Here is a tiny trained network, its code and every weight. The questions are about switching its units off for an input and a target symbol, where a switched-off unit gives its printed mean instead of its output.

import numpy as np


def w(rows, s, z=0):
    codes = np.array(rows[::2]) - 128.0
    scale = np.full(codes.shape[1], s)
    scale[-1] = z or s
    return codes * scale


def norm(h):
    return h / np.sqrt((h * h).mean(-1, keepdims=True) + 1e-5)


def f(y):
    return np.maximum(y, 0)


def softmax(a):
    e = np.exp(a - a.max(-1, keepdims=True))
    return e / e.sum(-1, keepdims=True)


def log_softmax(a):
    a = a - a.max(-1, keepdims=True)
    return a - np.log(np.exp(a).sum(-1, keepdims=True))


def net(x, mask):
    ids = ['γηθμξπφ'.index(c) for c in x.split()]
    T = len(ids)
    res = E[ids] + P[:T]
    u = 0
    for l in range(3):
        q, k, v = (norm(res) @ M[l].T for M in (Q, K, V))
        z = softmax(np.where(np.tri(T) > 0, q @ k.T / 2**0.5, -1e9)) @ v
        res = res + np.where(mask[u], z, O[l][:, -1]) @ O[l][:, :-1]
        u += 1
        y = f(norm(res) @ A[l][:, :-1].T + A[l][:, -1])
        res = res + np.where(mask[u : u + 4], y, B[l][:, -1]) @ B[l][:, :-1]
        u += 4
    return log_softmax(norm(res)[-1] @ U[:, :-1].T + U[:, -1])


Q, K, V, O, A, B = {}, {}, {}, {}, {}, {}
E = w([
[89,7,90],'γ',
[192,135,141],'η',
[82,90,190],'θ',
[64,130,77],'μ',
[209,209,162],'ξ',
[132,243,153],'π',
[100,118,6],'φ',
],0.013)
P = w([
[137,2,212],'0',
[141,41,77],'1',
[114,90,125],'2',
[184,139,151],'3',
[71,49,192],'4',
[90,156,130],'5',
[208,100,128],'6',
[165,105,163],'7',
[172,208,135],'8',
],0.0097)
Q[0] = w([
[125,2,125],'0.h0',
[40,133,155],'0.h0',
],0.0053)
K[0] = w([
[13,254,109],'0.h0',
[30,117,173],'0.h0',
],0.007)
V[0] = w([
[57,152,212],'0.h0',
[58,151,2],'0.h0',
],0.0078)
O[0] = w([
[254,86,188,113],'0.h0',
[104,137,65,4],'0.h0',
],0.0067,0.0037)
A[0] = w([
[113,69,181,255],'0.n0',
[79,98,87,120],'0.n1',
[2,167,19,155],'0.n2',
[220,74,190,116],'0.n3',
],0.009,0.0032)
B[0] = w([
[171,250,116,238],'0.n0',
[118,136,70,179],'0.n1',
[174,157,68,226],'0.n2',
[244,116,254,253],'0.n3',
],0.0078,0.0052)
Q[1] = w([
[28,37,74],'1.h0',
[253,97,19],'1.h0',
],0.0057)
K[1] = w([
[151,240,117],'1.h0',
[221,2,189],'1.h0',
],0.0084)
V[1] = w([
[110,14,254],'1.h0',
[186,167,112],'1.h0',
],0.0089)
O[1] = w([
[9,66,138,253],'1.h0',
[149,123,75,238],'1.h0',
],0.011,0.0037)
A[1] = w([
[153,107,1,122],'1.n0',
[220,203,104,253],'1.n1',
[76,213,241,157],'1.n2',
[170,144,45,102],'1.n3',
],0.0094,0.0032)
B[1] = w([
[90,60,12,191],'1.n0',
[158,41,94,255],'1.n1',
[211,85,187,222],'1.n2',
[128,164,134,168],'1.n3',
],0.011,0.0078)
Q[2] = w([
[80,253,136],'2.h0',
[163,158,122],'2.h0',
],0.0057)
K[2] = w([
[182,254,93],'2.h0',
[116,141,40],'2.h0',
],0.014)
V[2] = w([
[144,251,112],'2.h0',
[41,80,120],'2.h0',
],0.011)
O[2] = w([
[127,37,80,2],'2.h0',
[147,251,141,143],'2.h0',
],0.019,0.0088)
A[2] = w([
[24,118,33,254],'2.n0',
[82,159,2,173],'2.n1',
[199,152,212,222],'2.n2',
[81,194,212,109],'2.n3',
],0.0091,0.0044)
B[2] = w([
[39,136,108,183],'2.n0',
[2,125,156,181],'2.n1',
[224,75,137,249],'2.n2',
[109,123,189,164],'2.n3',
],0.0095,0.011)
U = w([
[96,209,158,57],'γ',
[138,121,124,3],'η',
[89,120,194,83],'θ',
[143,247,75,198],'μ',
[127,95,149,237],'ξ',
[157,106,86,11],'π',
[158,83,64,230],'φ',
],0.011,0.0038)

Each question gives the input, a string of symbols that net reads in full, and the target symbol t.
The units are the heads (2 rows each of Q, K, V and O) and the neurons (one row each of A and B). Each row of codes is followed by its name. A weight is (code - 128) times the scale printed after its matrix; where a second scale follows, it is the last column's (O, A, B and U).
mask holds one flag per unit, layer by layer, with each layer's heads first. A switched-off unit (its flag False) gives its mean, the last column of its rows in O or B, instead of its output. The means were averaged over made-up inputs and are rounded, as every weight is.
A unit's drop is (log p(t) with every unit on - log p(t) with that unit switched off) / (log p(t) with every unit on - log p(t) with every unit switched off).
The circuit of an input: a set's keep is (log p(t) with only the set's units on - log p(t) with every unit switched off) / (log p(t) with every unit on - log p(t) with every unit switched off). Starting from the 12 units with the biggest drops (on a tie, the unit counted first), units are removed one at a time, each time the one whose removal leaves the highest keep (on an exact tie, the one counted first), for as long as the keep stays at least 0.8.
circuit, biggest first: the units of the circuit, biggest drop first
k most important neurons: the k neurons with the biggest drops, biggest first
top k neurons in layer l: the k neurons of layer l with the biggest drops, biggest first
drop when u is switched off: that unit's drop, to one decimal
input μ μ μ θ γ, target μ: circuit, biggest first => [1.h0, 2.h0]
input ξ μ θ, target φ: circuit, biggest first => [1.h0, 2.h0, 1.n1, 0.n0]
input ξ π μ η ξ μ π, target φ: circuit, biggest first => [2.h0, 1.h0]
input μ ξ φ, target μ: 3 most important neurons => [0.n2, 1.n2, 1.n1]
input ξ π φ φ ξ ξ, target φ: circuit, biggest first => [2.h0, 1.h0]
input μ ξ γ μ μ θ, target μ: most important neuron => [0.n2]
input φ γ ξ π μ φ μ ξ θ, target φ: circuit, biggest first => [1.h0, 2.h0, 0.h0, 0.n3]
input ξ ξ μ ξ φ ξ φ φ μ, target φ: circuit, biggest first => [2.h0, 0.n2]
input μ φ ξ ξ ξ π θ θ γ, target μ: 4 most important neurons => [0.n2, 1.n2, 0.n0, 1.n0]
input ξ μ ξ μ, target φ: 2 most important neurons => [1.n0, 0.n2]
input μ μ ξ μ ξ θ, target μ: top 3 neurons in layer 0 => [0.n2, 0.n3, 0.n1]
input π ξ μ π, target φ: 2 most important neurons => [1.n1, 0.n3]
input μ ξ φ φ μ ξ π μ, target μ: drop when 1.n1 is switched off => 0.3
input π μ ξ μ φ θ ξ ξ ξ, target φ: drop when 0.n1 is switched off => 0.0
input ξ π ξ φ μ η, target φ: drop when 0.h0 is switched off => 0.1
input μ ξ φ θ μ, target μ: drop when 1.h0 is switched off => 0.2
input γ γ ξ ξ μ μ η γ, target γ: top neuron in layer 1 => [1.n2]
